Each row is followed by its group and then its class within the group.
[ 4.03 -1.31  0.08  1.29  1.02 -1.74  0.32 -1.69 -2.59 -0.75  0.23  0.40
  1.59  0.36 -0.88  0.19  0.77 -2.91 -0.26  0.03 -0.54  0.33 -0.83  0.08
 -0.03 -0.72  0.24 -0.85  0.57 -1.54  1.37 -1.06  0.57  0.45 -1.84  0.48
 -1.26 -1.84 -6.07  0.33  0.15  1.36  0.49  0.55  0.67 -0.65 -0.54  0.03
  0.44]
Dopu > bipiz
[ 2.29 -1.56  0.59  1.48  0.37 -2.01  1.66 -1.27 -0.75 -1.24 -0.23  0.46
  0.57  0.94  0.08  0.32 -2.40 -0.94 -1.00 -0.45 -1.41  1.69 -1.05 -0.33
  1.32 -2.51  1.56  0.24  1.14 -1.44  0.22 -0.16 -2.57 -0.53 -0.68  1.31
 -1.35 -1.73 -5.31  0.86 -1.42  0.63  0.60 -0.96  0.42 -0.06  0.24 -0.40
 -0.73]
Dopu > kati
[ 1.22 -1.22  0.40 -0.60  1.32 -0.97  1.21 -0.22  0.28 -0.33  0.40  1.26
  0.83  0.49  0.30  0.58 -0.66 -0.40  0.16  0.51 -0.26  0.35 -0.16 -0.12
  0.13 -1.99  3.01  0.57 -1.11 -1.48 -1.24  0.14 -1.45 -0.18 -0.47  1.61
 -1.18 -1.43 -2.14  0.95 -0.13  0.38  0.34 -0.49 -0.05  0.82 -0.55 -0.26
 -1.18]
Dopu > Nofod
[-3.12  0.19  1.27  1.70 -0.20 -0.18  1.21  0.05  0.28 -2.34 -0.30  0.29
 -0.75 -0.22  0.22 -0.31 -2.84  2.74  0.20 -1.70 -0.28  1.20 -0.08 -0.39
 -0.08 -4.39  2.37  0.75  2.71  2.13 -0.31  2.02 -1.41 -0.85  0.96  0.21
  1.78 -1.63  3.20  1.81 -0.83 -2.04  0.49 -1.41  0.00  0.82 -0.41 -1.33
 -0.75]
doso > Suvap
[ 0.19  1.41  1.23  1.87 -0.51 -0.64  1.49  1.48  0.34 -2.38  0.60  0.86
  0.45 -0.71 -0.60  0.93 -2.14  1.05 -0.05 -1.98  1.26  1.04  0.23 -0.72
 -1.80  0.67  1.09  0.29 -0.13  1.63 -0.93  1.46  0.08 -0.01 -1.11  0.69
  0.35  0.01  0.91  1.44 -0.19  2.57  1.86 -1.28 -0.92 -0.78  1.21 -0.30
 -1.37]
doso > nuti
[-0.40  0.39  0.08  2.14  0.47 -0.69  0.76 -1.00 -2.87 -0.06  0.30  0.54
 -0.19  0.64 -3.35  0.46  0.04  0.08  0.43 -0.18  0.11  0.12  0.13 -0.76
 -1.47 -0.67 -0.16  0.19  2.58  2.45  2.61  2.47  1.31  0.67 -0.48 -0.95
  1.63 -0.71 -1.11 -0.26  1.13  0.45 -1.63 -0.22  0.79  0.02 -0.30  0.39
  0.74]
doso > nuti
[-1.99  2.94  0.62  0.70 -0.09  0.31  0.32  0.59  2.58 -1.33  0.75  2.97
  0.68 -0.10  0.35 -0.91 -2.30  1.61  0.40 -1.54  0.44  0.00 -0.09 -0.42
  0.06  0.66 -0.17  0.44 -0.77 -1.01 -0.91  0.40  0.21 -1.60 -0.02 -0.73
  1.33 -0.55  4.35 -0.03 -0.70  1.00 -0.14 -0.61  0.64  1.14 -0.17  0.48
 -0.80]
mige > sufe
[-0.59  2.14  0.85  0.21 -0.25 -0.39  0.48  0.81  1.27 -1.09 -0.75  2.83
 -0.09 -0.44  0.30 -0.15 -3.44  0.83 -0.44 -1.37  0.29 -0.01 -0.07  0.29
 -0.66  1.60 -0.10  0.03  0.33  0.62  0.66  0.75 -0.04 -1.01 -0.64 -0.54
  0.51 -0.43  6.07 -0.19 -0.26  0.28  0.01 -2.08 -0.13 -0.36 -1.99  0.60
 -0.16]
mige > sefo
[ 2.53 -0.41  0.30 -0.18 -0.05 -1.07 -0.33  0.47  0.43 -1.57 -0.44  0.07
  0.98 -1.03 -0.27  1.26 -1.36 -0.34 -0.62 -0.92  0.00  0.15 -0.60 -0.12
  1.52 -1.98  1.28 -0.36 -1.14 -1.17 -0.62 -0.68 -0.66 -0.74 -0.31  1.01
 -0.89 -0.04 -2.25  0.49 -0.11 -0.90 -0.13 -0.21 -0.03  0.22  0.05  0.52
  0.20]
Dopu > bipiz
[-1.39  0.78 -0.08 -0.08  0.07  0.17 -0.37  1.00  1.35 -1.47 -0.07  2.99
 -0.02  0.97  0.81 -0.68 -2.92  1.52  0.33 -1.02 -0.28  0.89  0.05 -0.01
 -0.62 -2.41  0.32  2.16  1.75 -1.65 -1.19  0.99 -0.56 -0.94  0.01  0.97
  0.72 -0.41  6.07  0.08 -1.29  1.12 -0.46 -1.22  0.08 -0.38 -0.03 -0.20
 -1.17]
mige > sufe
[-0.91 -0.96  0.95 -0.76  0.22  0.24  0.42  0.29 -0.63 -0.25  0.74 -1.59
 -0.38 -0.51 -0.42  0.77  1.16  1.38  0.51  1.36  0.42  0.14 -0.17 -0.43
  0.00 -1.56  1.78 -0.15 -0.59  0.54 -1.38 -1.03 -1.39 -0.56  0.79  1.88
 -0.77 -0.70 -0.90  0.51 -0.23  0.64  0.50  0.47 -0.37 -0.10 -0.09 -0.38
 -0.56]
mitil > Rerev
[-2.66  1.72  1.07 -0.50 -0.57 -1.16  0.44  0.62  1.93 -0.46 -0.59  2.89
 -0.08  0.50  0.31 -1.02 -0.95  2.06  0.65  1.42  0.48 -0.60  0.02 -0.13
 -0.06  0.51 -1.20  0.42  1.10 -0.05 -0.36  0.53  0.77 -0.85 -1.23 -0.80
  0.89  0.45  6.07 -0.75  0.60 -0.04 -0.75 -0.87  0.17 -0.65  0.09  0.75
  0.18]
mige > Mamu
